Below is a small trained network, with its code and all its weights. Each question gives an input and a class and asks what happens when units are switched off, that is, made to give their printed mean instead of their output.

import numpy as np


def w(rows, s, z=0):
    codes = np.array(rows[::2]) - 128.0
    scale = np.full(codes.shape[1], s)
    scale[-1] = z or s
    return codes * scale


def f(y):
    return np.maximum(y, 0)


def log_softmax(a):
    a = a - a.max(-1, keepdims=True)
    return a - np.log(np.exp(a).sum(-1, keepdims=True))


def net(x, mask):
    res = np.array(x, float).reshape(1, 6) / 4 @ E
    y = f(res @ A[0][:, :-1].T + A[0][:, -1])
    res = res + np.where(mask, y, B[0][:, -1]) @ B[0][:, :-1]
    return log_softmax(res[-1] @ U[:, :-1].T + U[:, -1])


A, B = {}, {}
E = w([
[129,130,128,131,127,127,130,128,128],'x0',
[123,128,130,125,127,127,126,132,127],'x1',
[176,123,12,92,51,91,49,65,3],'x2',
[210,146,47,50,217,222,218,192,66],'x3',
[237,46,182,186,37,224,94,194,118],'x4',
[203,23,193,30,110,68,209,32,147],'x5',
],0.005)
A[0] = w([
[186,28,185,34,133,77,209,38,160,81],'N1',
[82,197,88,195,149,164,68,194,123,102],'N2',
[64,130,176,191,66,59,59,85,165,63],'N3',
[74,127,178,186,69,55,63,81,169,73],'N4',
[80,127,249,179,196,147,206,176,253,54],'N5',
[75,201,79,202,150,168,64,198,125,101],'N6',
[77,210,72,203,154,169,58,203,118,98],'N7',
[246,23,213,194,12,249,91,198,116,43],'N8',
[44,195,88,70,212,46,162,66,134,41],'N9',
[89,129,230,170,195,146,195,175,233,79],'N10',
[219,45,198,184,22,226,99,185,115,73],'N11',
[48,184,101,89,196,49,146,73,136,51],'N12',
[187,38,180,46,126,83,194,49,151,92],'N13',
[173,119,26,103,23,72,43,53,16,73],'N14',
[57,182,99,81,204,56,158,75,141,59],'N15',
[63,131,178,190,65,55,57,86,163,65],'N16',
[69,211,80,212,158,174,61,209,128,80],'N17',
[58,135,180,196,63,49,47,79,170,54],'N18',
[172,123,17,102,22,69,36,49,9,69],'N19',
[78,200,80,199,150,168,67,196,122,104],'N20',
[171,52,176,52,134,84,196,56,156,106],'N21',
[61,137,178,195,65,52,52,83,165,62],'N22',
[176,172,38,49,232,211,207,198,65,89],'N23',
[93,130,230,168,186,152,186,172,226,76],'N24',
[182,176,26,39,239,223,221,215,58,75],'N25',
[179,43,182,42,131,82,201,42,156,102],'N26',
[31,201,90,68,217,36,166,58,137,2],'N27',
[77,199,82,200,150,167,67,197,123,103],'N28',
[66,132,173,189,66,61,62,86,163,74],'N29',
[94,129,218,160,185,142,182,165,210,91],'N30',
[59,187,79,78,201,54,154,76,116,56],'N31',
],0.0042,0.00091)
B[0] = w([
[87,210,201,119,35,53,182,87,58,213],'N1',
[108,176,194,113,54,80,184,70,73,206],'N2',
[190,48,148,129,181,189,171,62,168,202],'N3',
[184,51,149,122,178,188,170,63,158,201],'N4',
[34,136,77,22,185,177,51,182,77,222],'N5',
[110,171,190,112,59,87,177,75,78,213],'N6',
[109,171,202,108,55,82,189,64,70,219],'N7',
[182,194,38,254,120,48,72,241,211,238],'N8',
[181,162,72,218,119,81,94,201,190,204],'N9',
[38,140,82,29,180,170,56,180,78,210],'N10',
[169,183,59,234,120,70,86,224,189,220],'N11',
[175,154,81,212,122,93,106,191,180,193],'N12',
[90,195,179,120,55,75,165,98,75,203],'N13',
[24,131,73,10,203,186,42,191,85,231],'N14',
[168,160,82,205,119,89,103,193,173,193],'N15',
[188,53,147,129,176,185,169,65,164,203],'N16',
[101,184,205,109,46,71,186,70,60,221],'N17',
[195,44,151,129,181,193,177,60,168,210],'N18',
[20,127,68,3,209,196,36,193,80,237],'N19',
[109,170,193,113,59,86,181,73,76,211],'N20',
[98,191,179,122,57,78,166,96,77,197],'N21',
[193,50,147,130,177,186,173,63,164,207],'N22',
[217,17,165,141,189,203,190,31,184,240],'N23',
[47,139,84,39,174,163,64,177,91,205],'N24',
[227,8,171,141,194,212,201,24,188,254],'N25',
[94,199,186,123,47,67,169,93,70,206],'N26',
[182,168,66,222,116,76,93,209,194,209],'N27',
[112,171,189,112,63,85,176,75,78,211],'N28',
[190,48,148,129,180,188,174,62,166,200],'N29',
[49,138,86,36,175,168,65,175,85,196],'N30',
[178,152,70,212,131,91,94,202,191,195],'N31',
],0.0047,0.0052)
U = w([
[102,173,197,114,25,75,186,84,66,251],'0',
[193,34,145,136,188,202,176,69,174,138],'1',
[47,130,86,34,182,172,35,170,91,96],'2',
[168,162,73,244,108,72,88,199,193,15],'3',
],0.011,0.0002)

Each question gives the input, the list of numbers given to net, and the class t.
The units are the neurons (one row each of A and B). Each row of codes is followed by its name. A weight is (code - 128) times the scale printed after its matrix; where a second scale follows, it is the last column's (A, B and U).
mask holds one flag per neuron, in row order. A switched-off neuron (its flag False) gives its mean, the last column of its row in B, instead of its output. The means were averaged over made-up inputs and are rounded, as every weight is.
A unit's drop is (log p(t) with every unit on - log p(t) with that unit switched off) / (log p(t) with every unit on - log p(t) with every unit switched off).
The circuit of an input: a set's keep is (log p(t) with only the set's units on - log p(t) with every unit switched off) / (log p(t) with every unit on - log p(t) with every unit switched off). Starting from the 12 units with the biggest drops (on a tie, the unit counted first), units are removed one at a time, each time the one whose removal leaves the highest keep (on an exact tie, the one counted first), for as long as the keep stays at least 0.8.
circuit, biggest first: the units of the circuit, biggest drop first
most important unit: the unit with the biggest drop
top k neurons: the k neurons with the biggest drops, biggest first
drop of u: that unit's drop, to one decimal
input [4,-1,-6,3,-5,2], class 2: circuit, biggest first : [N5, N10]
input [8,-2,-4,-8,-1,-8], class 0: most important unit : N17
input [-8,7,1,-3,-3,-1], class 1: top 2 neurons : [N8, N11]
input [-7,8,1,3,6,5], class 3: top 2 neurons : [N8, N11]
input [-2,-2,4,-3,3,-3], class 2: top 4 neurons : [N19, N14, N25, N23]
input [-2,5,5,0,-4,1], class 2: top 3 neurons : [N19, N14, N8]
input [-8,-6,-6,-2,-8,-4], class 3: top 3 neurons : [N27, N9, N12]
input [-8,3,3,5,2,-3], class 1: top 2 neurons : [N25, N23]
input [-6,-6,5,-4,-5,2], class 2: top 4 neurons : [N19, N14, N8, N25]
input [6,4,5,5,-1,0], class 1: top 4 neurons : [N25, N23, N5, N10]
input [3,5,-7,-4,7,8], class 0: top 4 neurons : [N1, N26, N13, N21]
input [8,7,-8,4,7,-8], class 0: top 2 neurons : [N17, N7]
input [-8,1,5,7,0,-2], class 1: top 2 neurons : [N25, N23]
input [7,1,-6,6,-7,-2], class 3: circuit, biggest first : [N27]
input [-1,7,-3,6,7,2], class 3: top 2 neurons : [N8, N11]
input [1,-6,-3,-3,-7,-5], class 3: top 2 neurons : [N27, N9]
input [4,-3,4,1,-5,-1], class 3: drop of N15 : 0.1
input [6,-3,5,5,3,5], class 0: drop of N28 : -0.3
input [5,5,6,-5,-1,1], class 2: drop of N19 : 1.0
input [1,-6,7,7,8,5], class 3: circuit, biggest first : [N8]
input [-4,8,5,-5,3,-4], class 1: drop of N3 : 0.2
